[[-16  28  -7]
 [ -7  24 -23]
 [-12  30 -32]
 [ -7  16   5]]
->
[[-16  28]
 [ -7  24]]

[[-14  19]
 [ 27  -3]
 [ -2 -21]
 [  1  -4]
 [ 26   3]]
->
[[-14  19]
 [ 27  -3]]

[[  0   0   0   0]
 [ -2  -6  35 -24]]
->
[[ 0  0]
 [-2 -6]]

[[-13 -27  -4]
 [  0  -4  -1]
 [ -2  -2  -2]
 [ -1  -2  -1]]
->
[[-13 -27]
 [  0  -4]]

[[ -7  14   7   5]
 [-15  14  31   8]]
->
[[ -7  14]
 [-15  14]]

[[ 12 -15  -1 -10]
 [ -2  -5  -2 -11]
 [ -8  10  11  -6]
 [-12  -2 -30   5]
 [  9 -12 -24  10]]
->
[[ 12 -15]
 [ -2  -5]]

[[ -6 -15   4 -28 -32]
 [  7 -24  19  -9  11]]
->
[[ -6 -15]
 [  7 -24]]

[[-29 -10  -8 -18]
 [  5   8  21   0]
 [ -4   9 -19   6]
 [ -9 -10  10   2]
 [-22   9   8  12]]
->
[[-29 -10]
 [  5   8]]
---
[[-32   8]
 [ -8  -6]
 [ 15  18]
 [ 14   3]]
->
[[-32   8]
 [ -8  -6]]

[[-2 -8 21 -3 -5]
 [-2 10 35 -4 -2]]
->
[[-2 -8]
 [-2 10]]

[[ -3  -1 -26 -11   1]
 [-25   1  11  -7  -1]]
->
[[ -3  -1]
 [-25   1]]

[[ -2  -5 -15  35  15]
 [ 10  -8 -20  29   5]
 [-16 -28 -19  30  27]
 [-19 -23 -24  28  26]
 [-18 -23 -23  28  27]]
->
[[-2 -5]
 [10 -8]]

[[-7 19 -4]
 [ 7  5 33]]
->
[[-7 19]
 [ 7  5]]

[[ -7  24 -11]
 [  0 -19 -17]
 [ -3   1  17]
 [-27   4  25]
 [-28 -11 -10]]
->
[[ -7  24]
 [  0 -19]]

[[ 16  18]
 [  5  13]
 [-28  -9]]
->
[[16 18]
 [ 5 13]]

[[ -6   5   0   8]
 [ 30  14  -8   4]
 [ 36  11 -24  -9]
 [-37 -27  22  -3]
 [  1   5 -15  -3]]
->
[[-6  5]
 [30 14]]

[[ -3  -5  -4  -4]
 [ 11 -20   5  10]
 [-37 -12  -4  -1]
 [ -8  -8  -7  -5]
 [-14  -4 -12  -7]]
->
[[ -3  -5]
 [ 11 -20]]
---
[[-17  -7 -10 -12  -9   4  -5]
 [ -6 -26  -6  -7 -13  18 -28]]
->
[[ -6 -26  -6  -7 -13  18 -28]
 [-17  -7 -10 -12  -9   4  -5]]

[[ 29  34 -15  -2   4  -1  -4]
 [ 13  21 -35  25  25 -24   5]
 [ -2 -13 -23   6   3  -7  -2]
 [ -1  34 -19 -23  35  21  16]
 [  6 -16  -6   7  23  30  13]
 [-10  26   0 -13  12 -18  33]
 [-16  18  24 -25  21  31  33]]
->
[[-16  18  24 -25  21  31  33]
 [-10  26   0 -13  12 -18  33]
 [  6 -16  -6   7  23  30  13]
 [ 29  34 -15  -2   4  -1  -4]
 [ -1  34 -19 -23  35  21  16]
 [ -2 -13 -23   6   3  -7  -2]
 [ 13  21 -35  25  25 -24   5]]

[[ 19  18  -4  24   8  22 -17  26  -5  27  19  25  20   5 -22]
 [ 19 -30  31 -11  31  -6  -4  18   5 -24  22 -23  19 -21  31]
 [  1  15  30  20 -14  30 -19 -25 -18   1   0 -23 -13  -8  14]]
->
[[ 19 -30  31 -11  31  -6  -4  18   5 -24  22 -23  19 -21  31]
 [  1  15  30  20 -14  30 -19 -25 -18   1   0 -23 -13  -8  14]
 [ 19  18  -4  24   8  22 -17  26  -5  27  19  25  20   5 -22]]

[[ -6  15  13  -4  21   6 -10   4   9  -1  17  -2   8]
 [ -1 -25  -2   6   8  -4   6   8   4   1  10  11 -18]
 [-19  16  25   5   8  17 -11   3  13   6  13   6 -30]
 [  5 -16 -31   5  30 -21  -4   8  14 -18  20  16   8]]
->
[[-19  16  25   5   8  17 -11   3  13   6  13   6 -30]
 [ -6  15  13  -4  21   6 -10   4   9  -1  17  -2   8]
 [ -1 -25  -2   6   8  -4   6   8   4   1  10  11 -18]
 [  5 -16 -31   5  30 -21  -4   8  14 -18  20  16   8]]

[[-29 -35  -1]
 [ 22  13   1]
 [ -7 -16  -6]]
->
[[ 22  13   1]
 [-29 -35  -1]
 [ -7 -16  -6]]

[[ -1  -4   7  -1  28  -1   1  -5   1  -4   8   9   9  -8  16  -8]
 [ -3  -3   9 -10  16  -3  15  -3   1   7   5  -3  13  -2   0   6]
 [ -7   1  18   5  -8  -9   4 -13   0  18 -13  -2 -10   9  -5  16]]
->
[[ -7   1  18   5  -8  -9   4 -13   0  18 -13  -2 -10   9  -5  16]
 [ -3  -3   9 -10  16  -3  15  -3   1   7   5  -3  13  -2   0   6]
 [ -1  -4   7  -1  28  -1   1  -5   1  -4   8   9   9  -8  16  -8]]
